Small tables with named rows and columns. After each table, cells are looked up by row and column.

Table Val
	Misetun	Dezage	Vutanen	Nug	Relol	Ded	Roz	Dulov
Bol	-1190	-3444	-746	-1258	-1144	-1314	-766	-1505
Minufi	-1247	-1898	-347	-1153	-1091	-1219	-924	-1106
Rek	-1213	-3330	-1180	-1294	-1173	-1313	-786	-1721
Latob	-1376	1054	-5063	-1491	-1502	-1061	-1348	-2579
Buzum	-1324	877	3374	-693	-724	-1023	-1149	965
Rerimen	-1289	-483	204	-1054	-1019	-1130	-1072	-614
Pefu	-1230	-1443	5377	-591	-569	-1156	-857	1373
Kas	-1274	-1428	-1516	-1249	-1186	-1194	-1002	-1480
Bogifo	-1337	984	2231	-803	-818	-1023	-1188	507
Rerav	-1241	-1756	1385	-991	-949	-1192	-909	-353
Tal	-1228	-2973	-3497	-1516	-1395	-1308	-883	-2601
Kimaf	-1368	1178	-4022	-1392	-1404	-1052	-1333	-2056

What is the Nug of Kas in Val? -1249
What is the Ded of Kas in Val? -1194
What is the Ded of Tal in Val? -1308
What is the Vutanen of Bogifo in Val? 2231
What is the Vutanen of Rerimen in Val? 204
What is the Dulov of Rerav in Val? -353
What is the Roz of Bogifo in Val? -1188

Bifotu.tsv
	Kog	Tik
Luzuri	24	36
Feboz	51	50
Rupidep	77	65
Suri	59	47
Nik	53	69

Nik, Tik -> 69
Feboz, Tik -> 50
Suri, Tik -> 47
Suri, Kog -> 59
Feboz, Kog -> 51
Nik, Kog -> 53
Luzuri, Tik -> 36
Rupidep, Kog -> 77
Luzuri, Kog -> 24
Rupidep, Tik -> 65

Marus =
,Mif,Rir,Dufegap,Goregob,Gofat,Gesisin,Pep,Pobub
Kamu,20.7,27.5,41.9,62.8,49.2,68.3,73.0,41.9
Ripo,62.2,43.6,56.7,51.0,56.8,53.9,55.5,56.7
Pori,48.3,44.0,64.9,61.6,57.3,55.3,59.8,64.9
Zuko,11.1,48.9,33.2,69.0,46.9,75.3,75.7,33.2
Zetason,84.2,68.5,78.5,54.0,64.2,43.7,43.6,78.5
Vamaf,51.0,54.0,41.2,52.6,52.6,62.1,60.1,41.2
Sivo,65.9,56.3,72.4,58.3,60.8,49.5,51.8,72.4
Zofafa,47.0,61.8,64.4,65.9,57.4,57.5,58.8,64.4
Vupe,72.7,70.0,49.3,48.0,56.8,55.1,50.3,49.3
Salisoz,15.3,40.8,57.4,74.9,52.3,66.7,72.6,57.4
Renovu,87.3,63.5,53.2,40.8,58.9,49.5,45.2,53.2

Pori, Pep -> 59.8
Kamu, Rir -> 27.5
Sivo, Gofat -> 60.8
Zuko, Goregob -> 69.0
Salisoz, Pobub -> 57.4
Vupe, Gofat -> 56.8
Zuko, Mif -> 11.1
Renovu, Dufegap -> 53.2
Vamaf, Pobub -> 41.2
Salisoz, Rir -> 40.8
Zetason, Gofat -> 64.2
Sivo, Goregob -> 58.3
Vamaf, Pep -> 60.1
Zetason, Gesisin -> 43.7
Zofafa, Mif -> 47.0
Pori, Pobub -> 64.9

Bis =
columns: Sus, Kipuso, Danisar
Rerofo: [85, 172, 158]
Tefa: [97, 173, 140]
Kurisu: [12, 131, 155]
Zavebov: [200, 113, 145]
Fasosi: [71, 132, 138]
Penap: [151, 185, 135]
Leped: [102, 130, 211]
Fedig: [83, 70, 161]
Doful: [126, 118, 117]
Ril: [35, 165, 178]
Mafaze: [135, 95, 81]
Nir: [18, 117, 149]
Toguk: [58, 98, 143]

Fasosi, Danisar => 138
Tefa, Danisar => 140
Leped, Kipuso => 130
Toguk, Kipuso => 98
Zavebov, Danisar => 145
Fedig, Sus => 83
Fedig, Kipuso => 70
Fedig, Danisar => 161
Fasosi, Sus => 71
Toguk, Danisar => 143
Kurisu, Danisar => 155
Nir, Danisar => 149
Tefa, Sus => 97
Rerofo, Danisar => 158
Nir, Sus => 18
Zavebov, Kipuso => 113
Leped, Danisar => 211
Row with the largest Kipuso: Penap

Table Tanokom
|  | Sofolel | Tota | Pavu |
|---|---|---|---|
| Gegom | -1275 | 977 | 864 |
| Zut | -1516 | 421 | 812 |
| Defezel | -2182 | 6084 | 1455 |
| Riken | 123 | -7786 | 124 |
| Gomusaz | -1853 | 6400 | 1218 |
| Lason | -1032 | -4331 | 346 |
| Nogez | -1003 | -5338 | 514 |
| Gomen | -553 | -5680 | 121 |

Tota of Gegom: 977
Tota of Zut: 421
Tota of Defezel: 6084
Sofolel of Riken: 123
Pavu of Zut: 812
Sofolel of Nogez: -1003
Pavu of Gomen: 121
Sofolel of Defezel: -2182
Tota of Nogez: -5338
Tota of Gomusaz: 6400
Sofolel of Gegom: -1275
Pavu of Riken: 124
Sofolel of Gomen: -553
Pavu of Gegom: 864
Pavu of Lason: 346
Pavu of Defezel: 1455
Sofolel of Lason: -1032
Row with the largest Sofolel: Riken

